The same points and some others measured another way (B), then each row and its match in B
B (70 x 41)
[[ 335 -433  433   90 -564 -230  -64  -74  -94  151  -92  -99   81  243
  -217 -262  440   54 -242 -186  411 -143  -56  129   78  204 -161  249
   -40  238  -27 -323  323  165  286   41 -330  189 -213  362  109]
 [-148   -7  116   -6 -255   -5   95  -86   45   17    8   90  193    6
    60  -73  126    2   72  -18  169    8  137  165    4  233  -77    3
    19  -90 -222  -16 -177 -101   45  -48 -127  -51 -175   44  131]
 [-230  212 -146   36   82    0  351   88  -20   -1   57   10  136  -42
   155  110 -145  -62  152   84  -60   51  116   50 -222  125  118  -45
    47 -204 -342   76 -206 -120 -193   46   11 -136  -63  -94   23]
 [-141   71  -68   25  442  -61  406  146  -59  253  -49   41  267 -344
   203  390 -309 -172  216  -36 -119  120   22  131 -172   24  137  147
    76  -31 -212  -28  -99   -6 -286  -99 -151 -214  211  -72    7]
 [ 222 -231  179   76  -30 -166  131   89  -74  192  -52  -35  166   -4
  -106   73  112 -103 -210 -138  121  -72  -86  134  -74  122  -62  288
     8  136  -23 -173  202  -47   48   -2 -301   37   -8  280   26]
 [-201  246  -30  -21  278   77  275  105  -29   65    7   48  149 -382
   176  313 -239 -114  280  192  -46  126   68  150  -79  162  175   63
   131 -100 -253  -55 -220   24 -415 -250   16 -239   47 -265  176]
 [-215  464 -181   65  528   87  222  211   76   52  152   35  149 -444
   226  485 -420 -205  161  328 -260  154 -128  115 -142  112  131  114
   138 -168   17  164 -316 -210 -519 -185   31 -236  224 -212  120]
 [ 124 -262   97   -7 -197 -152  306  -28 -150   42  -28  -33   60  228
  -159 -120  253   60   60 -282  146 -121   84   74 -139  139 -121  118
   -65   30 -184 -143  158  -30  189  172 -103   54  -61   59    2]
 [  18  150 -291   51  578 -107  358  290  -45  126  185 -142   38 -283
    56  480 -441  -56  263   54 -209   64 -317  -90 -313  -80   30   93
   143 -108  159  169 -131  -88 -409   -8  250 -174  451 -239  -47]
 [-229  607 -391  -71  423   70  446  260   -8  -86  238   -8  -13 -245
   199  316 -363   -6  434  234 -314   35    5 -155 -395  105  205  -93
    52 -336 -231  335 -289 -182 -478  128  474 -217  186 -506  -33]
 [  65   61   98  122 -325 -128  177   23 -172  -24   36  -67  -37  340
   -35  -43  201  144   20  -30   46 -143  -60   35 -163  188    4  136
   -95  -35   29  -19  111 -117  136  273   -8   15  -58   -2   28]
 [  55  -51  303   39 -467  -38 -104 -134   35  -60   66   99   19   61
  -172 -242  419  -57 -141   39  297  -99  139  150   80  286 -168  180
    14  -32 -156 -205   56 -114   44 -148 -258  102 -248  134  261]
 [  53 -331  369  -30 -704 -175 -148 -215  122  146  -30  143  264  175
   -73 -412  462   20 -173 -256  453 -116  195  126   90  231 -294   69
   -44   33 -236  -92   44  -67  387   23 -357  154 -322  437  103]
 [-324  240  -88   -2 -209  -51  234 -114  111   -5  169  206  117   30
   133 -171  151   -2  280  -98   40  -37  315  -92 -227  128  -82  -71
   -82 -367 -410  216 -222 -264   25  170    9  -13    6 -127  -20]
 [ 271 -168   71  -86 -315 -138  122   63 -105  -46   75 -140  -20  279
  -201 -123  208  210   49 -158  160 -178 -144   -8 -128  199 -175   26
   -26   69   78   23  111  -24  185  240  227   70 -107    8   15]
 [-123   79  -10  -71 -140  -62  222  -60  102   22  109  147  158    4
    11 -186  176  -86   97 -135   64  -51  273    7 -157  165 -134    1
   -58 -184 -395  101  -84 -197   46  132 -106   55 -109   49    7]
 [  -4   48  133   22 -528  -82    1  -75  -29 -110  115   86  -35  235
  -125 -245  355   72  -55   -4  234 -176  142    2 -122  230 -109   65
    -9 -171 -195  -45   23 -226   84   44  -25   40 -235   62  149]
 [ -76  171  267  170  -21  -22  -59   33   83  237  -40   97  276 -293
   205  192  -15 -194 -140  199   66   87  -36  214   80  220   96  287
    26   39  -36  -79  -62  -43 -158 -191 -407  -64   -5  181  151]
 [  -3   28   81  110 -162   42 -103   62  105   -7  104   54  118 -161
   -58   56  106  -58 -210  162  209  -29  -85   53  -32  260  -26  144
   103 -144  -43  -14 -167 -214 -127 -249  -43  -44  -79   65  125]
 [ -38  -14  324  -21 -213 -183 -115  -83  108  293   -5  160  277 -238
   140    6   44 -158   20  -21  213   32   80  180   86   80 -143  182
    90   74  -90  -96    8    7  -73 -201 -400  -33  -34  296  231]
 [-328  457 -185  -15  131   58  388   59 -139 -112  106   99    4  -29
   194  269 -181   59  439  135 -200    8  116   78 -246  145  137  -22
    34 -281 -155  132 -261 -254 -275   46  212 -288   78 -421  135]
 [ 211 -421  331  113 -468 -163   94  -73 -155   94 -154 -103  164  393
  -135 -153  344  101 -222 -228  269 -108  -66  264   62  245 -135  189
   -84  224   36 -241  195   24  405  168 -345   99 -241  350   53]
 [  47  -86  273  146 -331  -17 -233  -28  162   97   47   75  194 -150
   -51  -73  236 -118 -333  125  323  -15  -46  119   97  276  -92  210
    72  -33  -55 -107  -74 -120  -12 -268 -298   59 -158  278  158]
 [ 210    5  -51  -29   29 -201  267  147 -148   33  113 -106  -17  203
  -106  113  -10   81   89 -145  -90 -146 -188    2 -246   51 -137  132
   -23   39  179   87  148 -166   34  292  113   -6  123   16  -16]
 [ 125   32  -62  -62  119 -150  388  195 -189  115    6 -100   56   27
    15  180 -107   74  215 -119  -69  -82  -72  -24 -280   70   81   91
    -6   25  -97   23  118   28  -86  209  170  -99   93 -117  -51]
 [ 163 -314  149  -90 -202 -240  230   12  -77  181  -48  -26  160   77
  -102 -148  146  -47    4 -275  229  -85  125   58 -127   50 -122   84
    28   99 -321 -179  204  102   90   65 -201   57 -141  261   34]
 [ 234 -120   13  171  243  -88   74  274  -24  197   38 -179  119 -253
   -56  347 -165  -61 -178   90   73   14 -399   -5 -124   97   76  262
   120   66  188  -53   24   25 -225 -152   13  -57  222   57  -29]
 [-344  492 -159  -42   46  -71  330   35  -11    4  163  119   58  -63
   266   99 -192  -54  404  119 -159   26  215  -21 -282   31   79  -74
    38 -296 -329  188 -202 -181 -296  115   75 -176   36 -206  103]
 [ 160  265   51   15  -27 -126  -39  178  -22   26  192  -89  -55  -78
   -15  179  -98    3   28  222  -18  -73 -271  -12 -126   97  -46  159
   110    0  243   72   36  -95 -271  -11  138  -48   85  -22  174]
 [ -19 -242  133   63 -181 -131  117  -83   78  118   10   31  232   55
   -40 -129  152 -121 -117 -157  194   13   85  165   -8  114 -204   87
    19   -4 -191  -88  -34  -87  125   -8 -371   79 -113  317   61]
 [ -94  204   -9   49  281   98  105  108   91   16  106   73  120 -420
    21  256 -110 -223   -1  233  -12   91  -10  132  -36  200   44  177
   136 -123 -128  -51 -197 -146 -401 -331  -95 -118   63 -118  182]
 [  -9 -114  -14  112  326   26  392  217 -147  247 -180  -87  282 -274
   145  413 -203    7  101  -44   14   87 -127  101 -141  189  302  170
    18   40 -172  -93  -81  136 -136  -79   13 -216  151 -164 -113]
 [ 124   47 -122  -39  338  -90  245  247  -29  107   95 -203  116 -159
    45  336 -345    2  160   59 -109   57 -327   56 -145   49  -28   34
   123   81  183  125 -101   39 -237   48  194 -109  175  -71   13]
 [  17  -70  -40 -247   43 -266  339  -13    9  194   98   78  176  -14
    26  -57  -34  -16  387 -374   -8  -63  154  -22 -220  -60 -270  -30
   -11  -10 -207  141   52  -47   52  247   12    2  119   48  -17]
 [ -37 -121 -100 -131   37 -176  484  105 -188  171  -80   -1  217   97
   101  123 -128  101  294 -314    1  -63  102   30 -304   26   39  -34
    -2  -29 -290   46   15  -26   66  226   97 -178    8  -18  -94]
 [-164  177   33  104  -67  -51  105   -1   51   14  103   78  113  -46
    74   43   -5 -162  -44  135   24   28   81  130  -90  118  -35  100
    74 -151 -164  -18 -125 -213 -172  -89 -249  -52  -70  117  163]
 [ -61  -35   58  -41   14 -195  204  -10   38  256   35  108  235 -132
   113   45  -27  -80  190 -207   54   -1   95   29 -139    7 -118   95
     3  -38 -178   54   -6  -55   -9   61 -174  -36  130  109    4]
 [-176   88 -223 -139  404 -130  507   87  -56  143   89  125  158 -225
    95  240 -250 -126  414 -212 -145   24  179    1 -321  -82  -47   23
    76 -180 -316   84  -93 -165 -252   16   24 -194  243 -156    2]
 [ 258   26    3  127  342   -5  158  294  -65   85   45 -178   48 -243
   -97  360 -132  -98 -157  168  -52    5 -344   65 -109  187  111  297
    77   94  164  -77   62   -5 -283 -107   27  -46  160  -51   19]
 [  68 -429   97  -98 -368 -330  224 -151    7  121   39  -20  187  374
  -117 -328  200    7   53 -446  220  -86  131  111  -98  -34 -427  -61
    -9   61 -174  -25   93  -63  356  275 -285  148 -147  428   20]
 [-161  403   44   75  122  -26   -3  135   52  144  109   87  131 -383
   234  320 -246 -149   93  324  -28   74  -68   63  -94   97  141  159
   158 -132  -39   42 -164 -103 -452 -260  -62 -204  105  -63  209]
 [-110   63 -255  -49  547 -117  571  217 -136  197   10   26  192 -234
   133  416 -371 -121  299 -160 -209   44   29   29 -359  -68  105   91
    80 -109 -229   54  -57 -128 -282   32   27 -249  278 -135  -73]
 [ -97  170   32  214  202   98   94  138   33   26   26  -29  149 -262
    78  303 -137 -202 -179  321  -15  117 -129  212   -8  227  146  208
   118  -69  -36  -95 -191 -127 -326 -274 -220 -123   -8   15  152]
 [  91   47 -130  -82  214 -210  184  190  -12  159  164  -59   90 -134
    26  258 -276   -5  191  -69  -55  -36 -223  -57 -251  -72 -132   53
   136  -36  140  168  -35 -118 -208   44  173 -117  247    9   21]
 [  59  375 -129   35  329   95  174  325  -79  -34   98 -155   40 -209
   105  477 -332   53   97  336 -202   27 -365   75 -147  240  198  107
    96  -18  241  158 -183  -96 -365  -19  344 -219  114 -291   67]
 [ 104 -273  290   72 -266 -209  -14  -35   36  299  -66   35  264  -65
    11  -71  167  -76 -128 -166  295  -28    7   91    8  103  -99  204
    13   99 -135 -146  117   71  116  -62 -360   60  -42  344   45]
 [  74  118  228   10 -452  -53 -112  -78  -19 -122  136   81  -65  153
  -146 -147  334   39  -62   94  173 -154   24  116    9  267 -177  166
    11  -57   55  -74   46 -231   22  -35  -73   40 -180   45  270]
 [   4  698 -167   20  611   61  104  387  -58  -13  217  -50  -15 -414
   183  727 -551 -122  130  514 -426   53 -422  127 -173  121  163  240
   190  -47  455  212 -176 -300 -668 -157  248 -321  300 -287  229]
 [ 250 -304  139    3 -239 -152  119   73 -134   81  -52 -129  134  244
  -130   18  126  146 -100 -194  165 -122 -203  138  -62  185 -131  122
    -8  159  145  -60  110  -39  237  155  -17    3  -95  193    6]
 [-102   46  133  116 -124   33  -37   18   44   32   44   60  106 -246
    13  101   33 -110  -71  212  228   45   13  119    6  201   57  140
   165 -124 -176 -166 -161  -59 -271 -385 -145 -114  -83    3  234]
 [ 148 -319  249  -43 -234 -277  104 -113  -70  161    6  -33  102  143
  -112  -94  156    5  126 -270  197  -53  -27  182   30   13 -323  135
    33  178   74 -171  159   62  150   53 -275   67   21  231  170]
 [-145  303  101  204    3    5   -8   42   36   33  111   44   50 -200
   113  197  -51 -149  -25  316   12   66  -67  123  -24  160   77  211
    95 -132   11  -57 -137 -142 -320 -222 -199  -96   63  -35  222]
 [-168  360   -5   75  125  121  179  109   21   10   53   75  115 -283
   149  202  -56  -92   95  250  -51   53   64   66 -103  280  212  128
    15 -170 -239   34 -186  -97 -300 -117   20 -135   -3 -239   87]
 [ -97  430 -550 -223  832  -82  744  396 -159   68  188  -51   30 -295
   171  555 -622  -22  622  -55 -480   12  -60 -175 -575 -118  162  -62
    91 -220 -170  344 -131 -158 -518  231  554 -321  430 -508 -141]
 [ 213 -481   82    3 -289 -152  194  -55  -98  -26   21 -132   37  327
  -289 -162  283  165    4 -330  258 -124 -106   82  -60  147 -296   46
   -16   68   53 -109   65  -38  311  147    5  102  -47   95    3]
 [ 131 -324  345   51 -151 -114 -154  -83  163  246   -8   70  267 -274
   -93  -45  194 -185 -193  -85  339   38  -36  194  180  159 -240  255
    89  137  -23 -206   21   45   16 -312 -440   95  -11  331  173]
 [ 159 -392  373  190 -275 -119   89  -66 -157  144 -158  -95  101   70
  -135  -31  274  -33 -141  -82  320   -7  -41  248  110  194  -13  289
    21  197  -78 -442  192  199   89 -159 -422   48 -101  185  168]
 [-226  177   71    7 -204   39  214  -85  -51  -50   33  194   51  -47
    39  -54  209  -15  204   12  111  -47  313   68 -119  240   64   82
   -20 -236 -411  -84 -102 -158  -94  -82  -60 -103 -104 -206  152]
 [  -4  229  180  149 -318  -73  -62   38  -47  -21   83  -81  -12  107
    67   36   41   19  -57  288   87  -24 -142  128   -8  194   32  123
    67  -11  100  -55  -28  -45 -136  -18  -95  -32 -134   70  233]
 [-126  400  -71  163  191   87    9  199  -19  -26  149  -55    9 -275
   150  472 -299   24  119  419  -83   75 -331   73  -88  180  160  127
   170 -156  273  103 -304 -166 -444 -245  217 -267  199 -297  192]
 [ -45  -16 -267  -19  146 -172  540  167 -211    9   60 -177   27  225
    38  177 -251  119  309 -147 -112  -31  -82  -18 -369  -47   20  -99
    58  -97 -110   92  -54  -55  -79  277  227 -153   94 -123  -70]
 [-234  436 -317   66  418  136  403  228  -12  -77  132  -26  103 -172
   188  387 -323  -29  202  221 -291   76  -89   32 -270  195  195   -7
    25 -258  -84  264 -344 -267 -318   81  253 -221  139 -346  -47]
 [ -65  346  -24  205  206  108   52  160   45  -38  149  -71   10 -263
    72  322 -136  -72    6  384  -81   81 -249   68  -47  240  128  184
    78 -122  151   52 -219 -115 -367 -164   66 -100  157 -239  128]
 [ 293 -575  332  137 -326 -199 -112  -63   21  171  -36 -139  159   98
  -234 -106  255   -8 -277 -180  402  -30 -241  193  149  131 -300  218
    75  232  191 -262  120   96  223 -134 -355  152  -46  406  118]
 [-122  344 -105  -65    2   -1  249   42   65  -70  168    1   89   60
   121    3  -36   31  235   61 -158   -8   31   37 -148  207  -71  -67
   -73 -134  -79  282 -196 -181  -32  294  147   -5  -31 -146    7]
 [ -23   86  143  209  -17   22 -121   23  129    8  133   22   80 -218
   -49  119   53 -202 -239  271  121   59 -137  164   66  199  -79  245
   128  -77   85 -104 -138 -183 -242 -319 -288    6   14  122  229]
 [ -85   50  173  -88 -355  -65   81 -149   76  -11   72  130  125   77
    -6 -255  269  -32  110  -73  159  -52  251  126    5  222 -191   11
   -40  -67 -283   -5  -51  -99   95   69 -172   72 -221   84  160]
 [ -89  147  -21 -127   86 -151  167  -39  216  114  199   87  200 -140
    83  -90  -56 -200  184  -82  -60   52  130   57  -82   23 -293  -19
    13  -64 -175  198 -115 -126  -85  133 -180   95   38  153   68]
 [ 122 -265  -98 -131  -59 -196  328   40  -16   73   75 -117  150  209
   -88  -87   15  120  180 -346   64  -73  -66   -9 -195   48 -260  -93
   -23   23  -50  151  -19  -38  218  325  135   54   20   85 -116]
 [  33 -222   99   57   43  -98  122   33   81  196  -11  -41  264 -166
     7   65  -30 -131  -67  -74  158   75  -60  139    0  103  -99  110
    79   57 -115  -80  -70   42  -38 -114 -252   12    8  212   39]]
Rows of B count from 0, top down.

[ 137  150 -197  197 -144 -199  230 -422    4  -71 -213  208 -497   28
  149  312  350 -353  150   88 -325   83 -154  105  -96  292 -144  -94
   26  294  235    3  122  173 -218] : 48
[-225  124  -39   88  138  -99  273 -222  188   80  310 -556  -66  446
   15  403  123   82  138 -418 -111 -118  -34 -615  168 -323   77 -321
  112  -25 -496   44  370 -243  407] : 8
[ 323   51 -247    0 -352 -175 -145   42  -70   15 -241  400 -232 -272
    4  126  172 -313   77  222 -285  200 -116  366 -143  504   55   49
  -54  138  409  -42 -158  305 -425] : 18
[-158   90 -160  166   58 -271  259  -88  164  -11   80 -350 -331  187
  125  291  121  -64  303 -163 -164   24 -143 -272    4 -146 -210 -336
  197   27 -184  -98  398  -42  126] : 61
[ 479   52  322  -27   17  285 -221  -91  -31 -129 -212  -60 -151 -150
 -168  280 -178  266 -307  -13 -152  -67   85   44  154  377  168   40
  -60    0  147  -17  -68   63   93] : 20
[ 166  141   10  -23 -102  127   42 -390  -43    8 -164   52 -318  -67
  -22  211  219  -49 -162  101 -346   28 -165  107   51  304  162  115
  -37   60  155  -60  -56  261  -88] : 55
[ 145  128  312   -7  170  383  -26 -238   32   -4  106 -614   35  186
 -205  377 -103  412 -328 -415 -123 -258  198 -514  310  -94  347   22
  -50 -146 -321   89   29 -206  546] : 50
[-239   96 -170  220  102 -294  309 -115   80   -5  104 -323 -298  323
  146  412   71  -38  291 -238 -290  -37 -169 -308  -93 -335 -238 -386
  181   52 -285  -75  469   49  134] : 15
[ 354   19 -321  -67 -263 -164 -272  402 -110 -119 -294  520  -26 -542
 -133  -41  -54 -132 -106  421 -221  237  -11  641 -200  464 -264  199
  128   92  581 -157 -134  520 -483] : 4
[-223  -45  -81   62  280 -112   24   -3  -80   93  155 -513  -42  195
   88  150 -338  209   42 -228  -36 -111   53 -307  -46 -311  -36 -163
  252 -217 -287 -211  308   54  256] : 40
[ 186  215  -14 -128 -244  249 -128 -196   65   74   54 -314   31   75
 -302  265  334   39 -179 -182 -211 -133   89  -83  157  157  480  293
 -191  -79 -107  268 -315  -17  217] : 9
[   0 -137 -514   -1   -6 -318 -159  650  -29  -63  145  235  250 -136
  -21 -101 -172  -93  153  167  -33  198   87  159 -232  -55 -273 -156
  167   -1  274 -197  154  175 -197] : 37
[ 556    1  132   -6   -9  184 -434  299  -51 -211 -186   36   85 -193
 -325  206 -286  256 -281   63  -50  -98  272  361  -35  322  -49  141
    0    8  252   88 -151  129   50] : 47
[ 109  152 -125   99 -183 -165  144 -410  -28   41 -190  103 -432   12
  110  316  259 -267   89   30 -330   61 -189   80  -58  288   14  -36
   36  169  102  -16   63  231 -204] : 22
[ 290  -53 -149 -127 -223   65 -395  731  102    5  166 -185  343 -178
 -291   43  -94  144   22 -140  -26   74  200 -112   79   98  304  -57
 -154 -200   85   48 -188 -168  122] : 54
[  31  158  180  139   89  176  126 -236  -10   -2  110 -581  -29  366
  -82  572  -33  254  -96 -590 -263 -281  174 -688  163 -321  297 -150
 -110  -44 -430  177  137 -216  496] : 11
[ 403  -77   -6 -130 -105    1 -587  618   36  -40   32 -118  264 -102
 -365  113 -336  230  -56   17   61  -45  199  370  -96  212   87   48
   21 -179   48   85 -165   84   31] : 45
[ 153  -52 -331 -128 -139 -115 -361  739  -21  -37   89 -104  406 -272
 -243  -58 -255  118  -13  -39   72   56  318   28  -68   -2   22  111
   75 -180  145  -17 -126   57   11] : 41
[-261   32 -440 -214 -145 -300   64  131   61  115  118  -58    6 -137
   76 -133  120 -143  198  140  -34  216 -126 -104  -19   10   85   35
  170 -135   47 -222   78  211 -191] : 13
[ 442   33  -92 -237 -227  205 -514  295  -30   33  -35   15  299 -332
 -406  -57  -56  101 -340  125   38    4  264  376   74  473  288  426
  -36 -137  258  104 -441  133  -16] : 27
[-315  104 -142  204  277  -89  474 -443   27   35  197 -335 -225  349
  212  314  120   -8   44 -276 -241  -57  -83 -602  100 -341 -111 -305
  184   81 -267 -155  479  -73  286] : 56
[-360  187 -325   84    3 -154  369 -194   54   60  201 -432  -77  252
   63  277  272  -62  149 -318 -251  -63   -3 -550   38 -414   35  -79
   89  -24 -290   13  236  -17  241] : 38
[ 262  147  177   12  -41  175 -120 -138   96  -75   19 -338  -67  257
 -252  455   80  178  -90 -248 -174 -211   94 -101   83   41  237    3
 -123    0 -202  254  -47  -77  291] : 52
[ 202  314  242   24  -79  285  157 -699   72    4 -119 -421 -313  121
 -144  468  322   85 -258 -284 -241 -205   55 -309  307  215  325  193
  -71   59 -188  218  -86  -74  320] : 6
[ -54  112 -397  -65 -158  -49   82  -94 -118   14 -109  217 -145 -259
   17  -46  259 -182  -92  264 -348  162 -131  210 -100  154  -19  238
   63   23  342 -187  -70  445 -267] : 53
[ 145   16 -424  -72 -186 -174 -137  206  100  -60  -57  349 -160 -259
 -100 -147  291 -260   93  504 -159  263 -200  661 -165  418 -241   94
  126   77  481 -144  -49  356 -359] : 64
[-221   20 -113   47  184 -141  156   37  177   34  291 -454  -48  307
   23  219   -5  117  179 -215  -62  -25  -74 -390   72 -290  -55 -337
  173  -91 -324 -104  387 -131  291] : 62
[-112  103 -296  122  -21 -190  168  -13   71   64  133 -327  -48   75
   25  193  126 -105  131 -247  -88   -4  102 -340   53 -116  -69 -109
  153    3 -121   -1  179 -105  178] : 42
[ 452  -51  -13 -148  -67   -3 -479  350  -26 -137 -246  254  -51 -401
 -245  -51 -269  130 -182  447  -20  111   -1  776 -136  535 -202  188
  179  -51  425 -150 -121  433 -286] : 17
[ 271   50  201  147   46  102 -142   -9  103  -35   73 -487 -108  306
 -155  473  -76  185   47 -385 -102 -215  140 -243   76   -8  181 -225
  -89  -39 -260  192   76 -269  391] : 1
[ 128  180  -66  -24 -159  193  -31  -78   26   29  111 -377  142  123
 -227  315  211   68 -136 -376 -172 -165  252 -412  164  -58  429  157
 -193  -50 -158  261 -197 -173  327] : 30
[  42   10 -406  -81 -135 -107  -81  122 -124   29  -81  318  -42 -304
   -7 -117   91 -171  -75  337 -249  208 -108  363 -152  244  -78  169
  108    5  399 -232  -66  442 -333] : 0
[ 241    3   41 -158  -38  221 -314  192 -127  -31 -196   12  -95 -376
 -177  -27 -187  257 -296  274 -279   68 -108  411  -38  277   78  225
   49 -209  288 -256 -140  469 -129] : 33
[-332   99  -84   53  144 -108  259 -242   90   45  177 -664 -232  350
  117  270   66  101  232 -326 -123 -123  -54 -560   49 -387  125 -194
   90 -157 -392  -58  299  -97  335] : 31
[   6 -148 -549   25   34 -324 -184  436  -28   49  137  240  127 -175
    7 -221 -100 -216  106  306   38  225   23  410 -224  172 -343  -69
  291   -1  343 -257  118  212 -236] : 58
[  37   80  117  127  152   58  -22   13   48  -56  137 -549  -16  370
 -151  484 -144  288    6 -406 -170 -255  124 -323   11 -320   54 -192
   15  -83 -387  135  206 -110  427] : 24
[ 360  169  -21 -108 -305  260 -259   36   33  125    0 -333  166 -224
 -338  154  163   55 -280 -250  -72  -75  288 -144  276  349  472  341
 -130 -131   15  221 -408 -143  231] : 60
[  42   45 -408  -76 -225 -165  -70  219  -42   96 -105  117  -88 -483
    0 -161   95 -177  -11  242 -171  259  -78  234  -26  321  -85  162
  184  -79  363 -262  -68  323 -285] : 29
